In the rows, zero is written as 128.
Each row has a class, written after it, and each block has its own classes.
[135 116 148 111 145 126 144 143 141 115 150 162 110 135 140 113 128 154
 122  96 140 127 124 113 121 117 150 162 139 110 156 109 121]	z_362
[171 124 158  96 163 134 147 110 127 112 125 136 121 118 122 147 171 110
 126 150 125 134 124 192  94 122 192 165 152  68 173  94 123]	z_764
[145 120 144 126 112 139 100 120 123 140 118 122 104 126 120 124 123 103
 106 208 105 132 127 124 130 129 150 129 145 136 114 133 122]	z_764
[ 77 125  89 130 103 122 113 112 127 122 108 112 140 114 177  90 104 103
 151 148 139 115 142 101 163 125  77 114 157 184  95 176 159]	z_808
[126 140 144 162 159 105 164 140  95 185 174  88 107 158  81 120 112 117
  88 133 106 130 129 146 144 107 158 116 110 189 124 131 120]	z_220
[113 117 124 116 136 124 152 125 119 140 114 104 149 119  98 125 132  82
 120 149 106 130 102 179 135 138 130  98 142 112 141 112 123]	z_397
[166 116 151  94 119 123 140 124 158 104 134 169 155 132 164 102 155 156
 152 127 137 116 129 144  82 126 157 182 162 127 158 106 141]	z_220
[ 98  92 152 132 156 116 170 110 148 135 150  84 138 139 123 114 162 133
  69 126 133 116 140 199 123  77 170 132 119 179 145 171 140]	z_808
[ 54 102 104 129 146 101 155 158 130 131 168  99 126 123 108 107 106 145
  94  40 129 115 135 128 152 104  91 120 118 172 155 149 125]	z_966
[100  96 115 136 153 118 154 111 148 139 160 100 159 114  86 118 137 122
 114 109  98 147 121 168 150  97 151 106 124 166 164 157 124]	z_966
[119 126 129 123 151 117 131 115 134 130 149 142 131 109 137 128 133 146
 129 111 134 136 122 141 136 111 142 157 124 138 155 116 128]	z_172
[173 108 147  92 149 144 125  89 111 105 119 161 148 125 117 144 170  98
 157 173 116 159 116 181 116 142 190 138 158  71 169  91 135]	z_639
[107 143 128 121 122 125 141 144 120 124 121  95 119 123 115 120 103 109
 134 110 122 116 141 117 123 154  77 119 120 115 112 102 105]	z_672
[ 64 110 102 131 142 104 178 155 127 150 135  70 125 115  97 105 102  90
 115  98  93 125 108 168 143 127  87  81 135 154 140 137 123]	z_397
[133 113 139  92 175 127 166 124 123 116 164 137 134 125 124 148 174 133
 136  84 128 134 128 197 110 120 179 170 137 105 181 136 125]	z_220
[141 126 124  94 138 118 153 120 146  98 136 136 173 104 134 115 154 138
 144 105 133 135 102 180 100 122 142 148 160 115 169 102 138]	z_974
[113 155 123 139 123 132 125 112  90 146  96  92 111 133 120 149 113  88
 112 142 142 119 135 119 167 170  87 118 117  97  89 141 117]	z_172
[ 70 114 142  96 155 136 178 152 148 113  99  59 123 111  67 136 136  83
  88  99  89 120  89 204 130 168 115 121 112  62 151 166  95]	z_172
[120 125 150 102 175 117 173 144 140  90 163 144  95 140 135 148 161 146
 122  54 149 118 141 170  89 102 149 191 103  97 169 146 107]	z_808
[174 130 146 105 163 144 144 104 108 104 146 152 109 139 103 189 173 126
 121  94 154 138 142 169 117 131 161 175 112  59 159 130  97]	z_966
[108 109 136 141 130 109 146 132 136 150 157 110 150 150 149  92 138 159
  87 121 133 102 141 155 130  94 158 131 147 208 130 137 160]	z_220
[ 77 114 124 110 123 101 166 187 185  94 156 114 135 129 146  97 132 173
 116  43 116  97 114 151  93 122 118 154 146 156 153 134 153]	z_220
[ 98 117 151 158 145 109 161 111 121 173 145  72 126 149 119 105 129 127
  66 155 130 111 155 164 145  76 146 111 120 209 115 184 132]	z_808
[ 84  85 104  94 121 142 142 130 183  96 114 108 152 107 112 118 148 113
 141 109  91 144 103 171 136 149 128 122 154  92 166 171 143]	z_966
[128 154 140 132 135 120 125 119 107 148 116 124 118 142 118 119 118 100
 123 167 131 124 125 125 135 126 129 128 127 122 117 109 124]	z_808
[134 137 114 106 128 128 106 136 137  86 153 185  87 118 189 133 139 146
 166 104 148 125 153  91 108 122 129 181 154 119 145 121 130]	z_764
[150 110 135 102 118 157 107 109 164 126 114 148 148 134 154 109 161 137
 136 193 106 141 127 184 108 134 185 148 165 108 156 118 139]	z_672
[184 126 141 118 135 136 115  94 123 117 140 183 122 140 144 151 151 145
 138 149 147 146 144 122 128 115 160 166 138 112 146 120 132]	z_966
[ 89 145 107 132 142 114 162 138 120 153 115  80 152 126  88 110 110  82
 140 116  88 128 102 158 151 155 116  87 137 118 133 115 133]	z_220
[179  85 155  99 156 159 148  73 149  99 118 146 152 139 150 149 196 122
 109 161 126 159 132 203 118 119 210 152 140  83 169 149 128]	z_362
[128 112 139 100 172 134 179 123 120 106 161 122 100 122  98 187 168 108
 128  81 128 149 124 195 116 125 157 152  99  86 173 142  96]	z_397
[133 131 146 117 106 127 128 145 146 104 117 130 115 149 132 123 145 141
 130 126 134 114 128 132 103 150 128 146 149 119 136 106 141]	z_639
[150 149 112 148  87 127 108 103 127 138 124 138 136 155 175  97 126 140
 118 177 153 122 136 103 138 124 112 126 153 192  97 124 150]	z_974
[129 144 117  99 122 137 100 134 116  86 141 162  82 109 163 153 124 121
 184 110 148 128 144  80 117 147 113 174 143  90 128 112 120]	z_764
[150 141 134 162  81 123  99 110 142 161 103 155 132 155 148  70  91 129
 120 199 125 126 135  34 154 132  97 104 138 184  94  98 123]	z_362
[203 156 169 109 163 133 141  87  92 117 172 162 110 143 116 181 177 130
 128 147 158 151 132 155 106 118 182 167 118  93 150  99 102]	z_974
[166 119 156 107 163 128 157  98 124 146 145 133 163 136 111 123 166 113
 123 162 103 149 112 213 112 118 222 135 155  97 176  99 139]	z_220
[152 140 138 121 105 135 114 121 131 143 128 152 126 151 144 115 134 130
 132 179 123 124 123 128 127 145 159 140 161 129 124 122 145]	z_220
[133 148 156 138 136  96 183 167 142 109 130 120 108 156 123 114 139 158
 104  53 150  81 157 130  86 122  92 148 127 146 137 104 114]	z_639
[133 133 145  81 163 130 184 138 145  86 129 119 144 126 106 143 175 126
 128  76 135 116 101 213  83 139 149 154 139  55 175 107 109]	z_974
[166 123 141 134 129 145 115  69 142 150 108 136 158 131 159 122 172 131
 105 207 133 142 133 181 143 114 193 149 154 148 140 147 149]	z_172
[135 124 151 152 169 109 165 127 107 162 166 107 102 156  76 151 137 145
  60  95 141 119 151 156 138  91 141 132  94 154 142 135 100]	z_966
[182 136 177 116 173 124 169 133 137 117 140 141  97 144 112 151 177 141
  85 117 139 113 133 198  74 102 201 182 128  84 174  86 108]	z_764
[182 146 139 123 130 141 112  82 114 130 165 170 128 144 135 137 149 135
 143 173 146 156 119 132 126 112 185 151 130 136 142  93 120]	z_974
[110  86 112 126 146 133 145 101 137 148 136 108 170 106  88 113 130 104
 135 148  96 161 117 169 162 113 177 101 142 135 160 154 142]	z_966
[140 130 128  83 108 162  93 123 135  95 109 147 130 119 156 145 148 123
 162 156 129 135 138 142 110 171 136 158 154  63 130 115 125]	z_672
[ 94 107 139  83 147 134 180 130 164  90 109 102 132  98 107 125 152 102
 124  79 117 124 100 183 117 158 115 152 129  65 172 147 112]	z_172
[122 118 138  79 157 139 160 122 152  92 108 138 135 114 130 137 161 118
 131  94 129 129  96 203 111 150 157 170 139  40 183 111 126]	z_172
[120 137 133 140  85 101 130 167 184 115 134 157  95 129 186  65 102 184
 133 108 157  76 150  54  94 100  91 169 165 205 119  99 151]	z_764
[ 96 100 106 127 138 113 133 136 143 138 156 138 151 105 115  88 112 132
 126 115 106 136 118 128 155 103 138 111 163 163 156 145 149]	z_966
[200 162 149 124 138 138 134  80  81 153 122 139 129 147  95 153 144  91
 124 194 139 152 115 158 128 148 165 120 132  71 128  76 109]	z_974
[ 82 115 134 143 105 116 144 157 173 134 128  90 132 146 116  79 105 144
  74 114 109 108 108 114 134 124 105 105 130 175 127 131 122]	z_362
[ 91 123  98 127 104 113 144 148 139  92 123 111 135 133 181  88 124 140
 142  68 148  95 153 125 124 134  74 130 175 177 123 151 157]	z_639
[114 132 102 112 115 127 106 138 112 134 134 152 143 115 143 101 104 110
 185 143 121 132 124  91 145 155 129 131 162 133 121 116 149]	z_220
[124 133 117  97 145 124 172 142 130  86 115 128 124 120 132 155 146  96
 151  80 128 122 117 175 106 152 106 138 137  66 148 119 116]	z_397
[102 119 126 102 166 142 151 104 119 135  91  90 156  97  71 143 135  61
 135 152  80 155  81 205 158 163 151 106 125  46 160 130 111]	z_172
[134 113 156 136 129 130 166 129 155 152 120 103 123 160  97 139 164 122
  82 162 116 122 119 195 113 123 172 124 118 135 145 138 121]	z_397
[122 130 129 133 138 117 141 125 123 159 149 123 145 127 112  88 126 119
 124 170 116 139 120 132 140 113 157 105 148 172 139 125 136]	z_974
[115 103 151  85 128 156 126  97 155 113 110 118 135 121 111 138 164  91
 138 194  99 155 101 183 128 144 181 138 138  72 157 166 129]	z_808
[ 73 101  89 125 113 114 140 132 155 141 118 114 157 112 142  81 111 103
 147 147  93 136 107 145 146 126 110  81 163 166 145 125 154]	z_397
[178  99 171 118 160 134 171  97 138 113 147 116 144 150 117 164 191 151
  66 116 147 128 155 221 100  96 202 161 125 109 162 157 126]	z_966
[127 139 162 137 132 111 160 126 146 137 123 121 117 149 124 103 129 128
 110 146 137 104 141 126 111 103 125 141 118 161 121 139 118]	z_808
[192 151 158 131 117 125 134 110 105 136 120 179  91 153 137 152 134 118
 131 167 155 117 148  97 113 134 111 142 123 109 106  91 101]	z_397
[159 129 137 152 110 142  95  62 106 181 107 115 139 130 133 122 131  99
  93 246 116 156 128 137 177 130 159 111 142 159 105 152 140]	z_172
[ 95 106 113 101 133 126 180 134 154 104 121 116 125 106 122 126 135  94
 154  99 104 132 113 166 126 142 103 112 143 101 154 155 118]	z_397
[130 109 118  88 119 144 133 123 165  92 110 144 154 106 162 108 150 127
 162 127 115 138 132 163 106 149 135 150 164  88 158 121 138]	z_672
[197 107 159  60 182 152 166 101 134  83 116 175 154 138 140 156 218 111
 139 131 126 139 115 252  73 143 224 189 160  22 198 104 129]	z_220
[118 107 129 132 105 125 122 130 167 132 121 124 161 133 119 107 131 150
  97 148 113 124 124 142 134 115 145 123 145 157 140 153 142]	z_966
[ 92 108 122 103 164 122 183 140 158 114 157 108 150 112 107 102 160 130
 123  86 117 131 109 192 118 109 159 132 141 147 182 153 126]	z_974

Next block, with new classes.
[ 60 135 124 140  95 134 181 167 158 102  76 158 115 165 160 145 166 134
  66 100 170 169 218 128 185 106  68  72 153 140 139 147 131]	z_83
[131 161 153 127  84 161  88 112 156 181 188 121 164 147 138 187 132 121
 144  29  90 132 105 122 108 128  82 141 142 107 113 129 187]	z_575
[176 119 102 178 112 170 153 118 139 140 122 134 177 156 164 182 160 145
 147 146 144 100 145 125 103 109  99 132 127 168 143 142  77]	z_837
[170 136 154 157 138 171 137 115 158  40 130 130 113 170  69  40 112 170
 113 159  94 166 112 169 135 144 103 186 177 102 178 132 155]	z_793
[125 128 123 181  97 176 121 147 143 118 139 131 127 135 128 132 156 162
 115  68 128 149  88 129 170 126  99  74 122 132 137 151 162]	z_985
[252 166 143 124 149  58 161 125 193 194 115 144 117  70 169  33 101 105
 132 198 127 141 140 129 235 113 181 116 106 119 110 116 104]	z_793
[132 203 106 108 134  87 146 169 153 173 126 155 126 113 164  81 107 121
 139 140 173 120 136  91  98  89 149  46  97 170 149 184  80]	z_669
[129 136 132 162  69 192 147 120 180 103 117 147 141 187 164 176 177 151
 144 112  88  89 212  95 114 155 142  78 143 186 102 163  70]	z_597
[ 95 144 104 155  99 164 162 136 107 160  87 159 165 107 230 131 149 136
  49 121 130 152 151 112 226 110  57  58  85 137 150 148  94]	z_352
[ 73  99 122 130 103 175 125 103 136 138 135 177 132 131 183 135 181 170
 118 126 152 151 194 123  93 135 104  87 126 119 155 110  90]	z_597
[ 78 146 155 140  51 153 131 105  86  95 150 230 149 217 188 170 146 154
 148 148 145 157 162 137 115 102  93  73 153  98 167 158 132]	z_545
[166 122 115  80 160  96 144 164 132 173 102 170 129 120 201  87 189 133
 123 170 184 121 122 128 177  70 138 139 105 120 110 132  87]	z_545
[103 122 122 145 147 215  93 102 135 110 209 106 147 142  81 251 195  97
 134  58  87 128 101 169  78 129 109 101 158 115 125 152 194]	z_948
[ 71 143 122 140 104  99 143 159 132  94  99 146  85 104 106 186 150 107
 134 141 148 162 181 129 164 104 141  79 150 102 125  97 113]	z_669
[143 180 133 102 129  70 149 134 163 188 153 136 144  95 175 132  97 131
 160 135 132 156 154 142 108 113 153  62 123 117 151 143 161]	z_597
[136 137 153 159 123 120 142 111 115 112 158 123 122 192 108 111   8 235
 119 157 120 157 120 157 127  78 112 128 141 137 199 131 100]	z_948
[175 142 121 151 113 179 149 111 104  43 105 149 157 165  99  45  74 159
 113 178  88 163  95 169 111 102  48 154 153  83 201 132 128]	z_575
[126 168 130 147 157 170 132 100 158  74 128 181 133 194 121 196 144 133
 196 154 120 103 107 111 127 164 111  89 138 103 130 155  75]	z_793
[118 132 112  96 127  90 164 171 155 122  82 178 104 163 133 173 164 103
 161 131 184 125 190 102 140 100 114 103 141 113 103 122 122]	z_575
[ 75 147 131 158  66 138 134  95 163 144 160 141 169 123 146 192 147 151
 147 123 149 148 161  86  40 143  93 110 124 134 156 110 100]	z_83
[126 150  55 202 121 191 184 110 162  88 170 133 153 107 120 165 112 143
 108 179  72 147 143 121 120 153 107  82  88 143 142 145  94]	z_837
[185 155 127  98 107  97 131 165 148 243 132 170 116 159 147 118 115 137
 164 105 161 141 150 118 133  43 135  53 121 165 157 159 135]	z_352
[105 152 140 140  97 150 120 143 127 138 202 105 162 157 163 142 119 120
  58  69 142 161  72 163 122 157  56 137 139 146 129 140 202]	z_83
[ 94 160 167 144 104 132 120 106 100 100 164 147 159 152 177 168  93  96
 102 171 154 154 108 145 112 150  75 158 169 104 138  88  64]	z_669
[142 153 120 104  98 169 107 146 146 156 144 140 158 176 168 154 150 158
 134  76  97 118  56 160 184  93  66  96 122 113 130 127 124]	z_800
[126 131 130 163  95 161 103 136  85 104 155 140 109 142  95  47  76 195
  96 158 101 166 116 179 116  79  88 141 176 137 220  99 112]	z_352
[ 94 152 162 127 147 221 104 104 137 107 184 166 162 139 159 144 170 115
  63  50 134 157  80 138 152 143  80 119 121 102 119 164 164]	z_948
[104 152  74 151 132 136 144 135 132 115 116 134 147 163 158 147  88 185
 120 135 130 104 144  93 111 112  95 164 112 146 152 109  69]	z_837
[147 182  93 168 130 207 150 120 211  38 145 164 120 143  96  94 130 179
 109 101  73 119 162 101 174 129 146 104 129 153 136 142 101]	z_837
[133 121 177 138 119 194 107 117 114 142 174 155 178 110 165 166 214 119
 111 111  79 150  84 194 148 142  46  79 142 108 111 171 131]	z_83
[146 137  93 114 133 144 117 167 171 224 135 141 141  78 150 154 226 137
 151  94 144 130 111 144 106  28 126  89 110 135 122 119 102]	z_948
[172 151 128 164 103 226 153 133 137  91 164 148 155 114  50  74 122 173
 119 143  74 196  82 146 115  85  84 128 130 113 189 113 124]	z_597
[ 75 140 130 108 169 149 127 126 164  71 119 162 122 100 103 159 176 103
 125  97 120 117 149  46 146 179 107 103 124  87 116 132 113]	z_985
[144 158 186 139 102 129 143 114 136  72 134 195 168 159 171 132 157 150
 147 146 120 146 131 129 171 122 110 125 163  98 122 132 109]	z_985
[137 132 152 137  92 120 147 142 141  76  95 207 120 122 113 143 155 120
 142 142 131 121 189  64 149 157 122 117 126 111 121 129 117]	z_837
[182 123 133 112 149 114 155 131 132 147 120 182 158  73 139 103 170 123
 143 169 148 126 124  74 171  99 105  80  99 112 145 113  71]	z_985
[137 164 150 133 134 128 122 103 131 128 173 104 139 114 131  80  76  94
 105 141 126 180 110 196 114 138 131 139 159  96 174 170 205]	z_800
[129  94 130  75 123 118 142 150 136  86  63 161  90 210 104 150 132 151
 126  96 161 109 191 104 163  68 120  89 141 132 138 115 126]	z_948
[132 166 151 115 150 103 162 133 158 188 107 136 162  69 157 143 127 149
 173 138 169 177 114 142 139  60 111 119 101  97 122 142 105]	z_575
[136 159 130 179 127 145 161 110 151 158 127  99 152 207 171 139  77 164
 121 133 125 123 150 121 127 141 101 145 130 168 152 192 110]	z_793
[120 126 130 158  63 197 116 129 128 112 132 102 178 134 165 200 181 103
 128  72 139 116 111 175 102 114  82  99 148 172 106 138 158]	z_837
[182 156  97 139 169 107 151 121 154 210 124 122 137  71 139 103 101 159
 124 132 149 143 135 124 196  50 132  59  93 142 176 132  92]	z_83
[158 141 120 216 118 157 166 119 154 197 155  90 155 111 175 182 119 124
  91 145 134 150 134 130 168 138 102  77 111 163 145 168  68]	z_669
[143 137 152 142  72 220 120 111 152 114 168 197 159 158 137 202 227 103
 169 112 128 143  94 163 158 114 106  57 139 112 105 140 116]	z_800
[126 157 186  99 114 148 123 102 142 103 133 154 181 153 185 160 147 126
 139 134 139  94 113 124 162 141  84 120 153 126 130 127  60]	z_800
[114 123  94 139 146 179 110 154  95 164 156  84 179 101 111 165 215 126
 118 101  97 131  65 172  95  90  19 178 158 106 176 101 155]	z_793
[146 184 109  94 129 141 132 137 151 218 133 172 146 118 147  85  88 150
 146  91 141 128 123  76 134  48  92  65  78 138 147 148  79]	z_575
[ 57 114  98 165 143 164 183 102 136 130 132  80 161 142 167 184 113 200
  75 135 123 156 183 110 125 134  94 154  97 165 156 150  94]	z_352
[ 92 148 103 101 110  64 181 186 130 151 111 180 119 157 195 127 162 155
  87 134 129 146 210  96 197  87 117 120 119 108 137 152 159]	z_545
[187 103 130  96 100  86 127 109  65 118  94 146 158  51 115  75 143 127
 111 153 154 119 141  93 183  66 127 128  97 121 167  47 128]	z_83
[179 121 184 162 138 202 141  97 161  45 169 188 136 203  48 131 133 211
 148 170  60 167 112 143 108 118 103 190 167  84 162 135  82]	z_948
[171 117 131 143 128 135 118 127 107 106 134 121 116 160  94  54  75 177
 101 159 100 170  98 185 126  94  97 185 153 109 168 112 137]	z_83
[139 119  83 187  59 157 159 117 194 167 100 111 122 155 117 173 150 158
 190 154  92 141 168 109  65 128 136  85  95 147 129 154 109]	z_793
[147 148 171 157 129 118 144  97 191 131 148 140 124 164 127 127  66 161
 141 112 126 176 151 124 144 149 106  77 161  94 183 163 156]	z_985
[ 86 155 117 134 120 105 140 169 185 124  89 182  87 142 139 168 169 124
 157 110 186 130 195 114 144 112 106  74 177 103 138 116 105]	z_575
[ 78 134 142 135  32 102 178 162 192  72 101 168 112 121 149 180 186 126
 118 127 187 167 177  97 175 142 107  46 140 109 140  90 159]	z_545
[204 114 132 104 137 138 130 173 153 209  88 133 111  90 104  86 165 155
 125 100 112 125 130  94 204  61 128 112  92 158 124 137  95]	z_352
[ 95 160  77 125  75  95 164 128 162  37 127 202 127 149 168 158 146 139
 131 136 163 138 200 119 152 120 145  80 137 112 136  63 163]	z_837
[116 123 121 156 125 176 157 104 169  34 159  98 159 123 105 177 119 167
 122 146 138  96 130 109  94 173  90 113 133 180 151  99  71]	z_837
[ 85 116 142 146  78 145 158 161 170  56 113 159  82 136  78 152 178 139
  91 113 147 180 198 103 181 136 133 149 160 127 118  79 153]	z_352
[ 69 139 107 134  63 109 139 191 126 170 164 156  77 158 108 171 111 118
 121 146  53 178 174 163 161 111 101  84 143  99 108 140 153]	z_800
[150 158 165 144 116 199 104  96 126 111 167 157 155 133 110 133 151 117
 111  89 100 159 108 127 152 112 104 137 148 101 148 133 123]	z_669
[125 120  69 126 194  83 143 151 163  99 125 138  72 171  94 144 168 148
 136 149 157 117 220 116  93 117 170 157 178 113 175 121 120]	z_669
[136 114 143 172  96 220 170 119 160 161 156 143 152 128 107 185 168 122
 127 128 133 164 171  95 112 128 104  95 117 161 127 144  79]	z_597
[114 134  43 129  99 105 166 186 159 147  82  99  90 177 146 119  96 155
 118 149 146 123 153 130 116  69 110  66 122 160 170 140 114]	z_545
[133 127 111 126 101 189 160 179 161  31  71 194 105 181  97 114 216 131
 109  98 144 135 182 117 168 112  91  82 180 119 164 107 141]	z_597
[ 98 197 142  86 130 106 121 133 102 120 179 172 136 183 144 149  98  91
 128 129  82 140 160 131 107 106 125 130 160 111 118 159 132]	z_669
[ 83 120 100 150 139 159 157  99 120 135 144 128 129 203 162 177  75 199
 112 142 101 154 165 125 129 131 119 127  91 146 135 173 105]	z_352
[ 81 121 100 128  88 118 145 169 141 127 106 156  92 146 138 118 151 133
  91 119 191 149 169  91 134 112 101 104 133 119 170 117 147]	z_545
[ 93 153 125 159 113 161 130 119 132  71 178 109 125 198 125  85  61 221
  97 138 101 144 108 144  88 133 113 163 143 144 184 167 134]	z_545
[ 90 113  79 220 117 185 168 102 140 156 178 105 162 160 176 215 142 174
  95 176 100 129 178 134  74 126 111 128 113 173 137 161  46]	z_948
[150 121  80 109 185 140  96 129  87 186 127 147 129 131 155  95 174 159
 120 115  95  89 167 144 113  33 150 126 122 135 158 171 111]	z_948
